Below are the code and all the weights of a small trained network. Each question names an input and a class and asks about switching units off, where a switched-off unit gives its printed mean instead of its output.

import numpy as np


def w(rows, s, z=0):
    codes = np.array(rows[::2]) - 128.0
    scale = np.full(codes.shape[1], s)
    scale[-1] = z or s
    return codes * scale


def f(y):
    return y / 2 * (1 + np.tanh(0.7978845608 * (y + 0.044715 * y**3)))


def log_softmax(a):
    a = a - a.max(-1, keepdims=True)
    return a - np.log(np.exp(a).sum(-1, keepdims=True))


def net(x, mask):
    res = np.array(x, float).reshape(1, 7) / 4 @ E
    y = f(res @ A[0][:, :-1].T + A[0][:, -1])
    res = res + np.where(mask, y, B[0][:, -1]) @ B[0][:, :-1]
    return log_softmax(res[-1] @ U[:, :-1].T + U[:, -1])


A, B = {}, {}
E = w([
[207,173,193,168,187],'x0',
[69,134,59,123,232],'x1',
[66,249,166,73,113],'x2',
[123,134,127,139,125],'x3',
[138,132,119,121,126],'x4',
[136,129,123,121,130],'x5',
[137,134,123,122,126],'x6',
],0.011)
A[0] = w([
[182,90,149,153,134,158],'N0',
[131,119,140,108,8,153],'N1',
[155,167,159,148,190,54],'N2',
[130,91,76,158,131,233],'N3',
[146,179,159,129,107,2],'N4',
[132,42,82,146,144,38],'N5',
[201,106,151,172,116,181],'N6',
[57,135,111,80,147,158],'N7',
[130,173,156,119,115,193],'N8',
[155,184,142,144,186,190],'N9',
[143,66,82,143,143,185],'N10',
[55,166,102,81,149,116],'N11',
],0.013,0.0062)
B[0] = w([
[168,81,121,166,51,208],'N0',
[31,163,201,61,254,254],'N1',
[33,187,193,97,181,186],'N2',
[111,90,180,46,106,225],'N3',
[132,97,169,105,81,166],'N4',
[13,193,117,116,228,205],'N5',
[204,36,123,156,27,239],'N6',
[172,166,59,195,118,216],'N7',
[77,175,125,153,173,218],'N8',
[118,100,201,49,118,233],'N9',
[68,117,186,51,163,229],'N10',
[181,122,14,184,68,223],'N11',
],0.0078,0.0094)
U = w([
[116,91,193,90,166,131],'0',
[66,155,110,142,231,255],'1',
[254,78,59,238,47,4],'2',
],0.0076,0.00071)

Each question gives the input, the list of numbers given to net, and the class t.
The units are the neurons (one row each of A and B). Each row of codes is followed by its name. A weight is (code - 128) times the scale printed after its matrix; where a second scale follows, it is the last column's (A, B and U).
mask holds one flag per neuron, in row order. A switched-off neuron (its flag False) gives its mean, the last column of its row in B, instead of its output. The means were averaged over made-up inputs and are rounded, as every weight is.
A unit's drop is (log p(t) with every unit on - log p(t) with that unit switched off) / (log p(t) with every unit on - log p(t) with every unit switched off).
The circuit of an input: a set's keep is (log p(t) with only the set's units on - log p(t) with every unit switched off) / (log p(t) with every unit on - log p(t) with every unit switched off). Starting from all 12 units, units are removed one at a time, each time the one whose removal leaves the highest keep (on an exact tie, the one counted first), for as long as the keep stays at least 0.8.
circuit, biggest first: the units of the circuit, biggest drop first
unit that matters most: the unit with the biggest drop
k most important neurons: the k neurons with the biggest drops, biggest first
drop of u: that unit's drop, to one decimal
input [-3,1,7,-5,-5,-6,2], class 2: unit that matters most -> N11
input [8,-1,-2,-2,-1,0,2], class 2: 3 most important neurons -> (N6 N1 N0)
input [-7,7,2,-5,-3,7,1], class 2: circuit, biggest first -> (N11 N1)
input [-2,-6,2,2,-6,8,-4], class 1: circuit, biggest first -> (N1 N9)
input [-2,3,1,1,7,-2,4], class 2: circuit, biggest first -> (N1 N5)
input [7,7,0,-7,0,3,-2], class 0: 2 most important neurons -> (N9 N5)
input [-1,-8,3,-7,-2,-4,4], class 1: circuit, biggest first -> (N1 N9)
input [3,-1,-7,0,-7,-7,8], class 2: 2 most important neurons -> (N6 N1)
input [8,0,-3,8,5,-4,7], class 2: 2 most important neurons -> (N6 N1)
input [-2,-7,8,-7,4,7,-7], class 1: drop of N3 -> 0.1
input [7,-3,-6,0,-3,6,-2], class 2: drop of N6 -> 0.2
input [1,-4,-2,3,3,8,6], class 2: drop of N2 -> 0.1
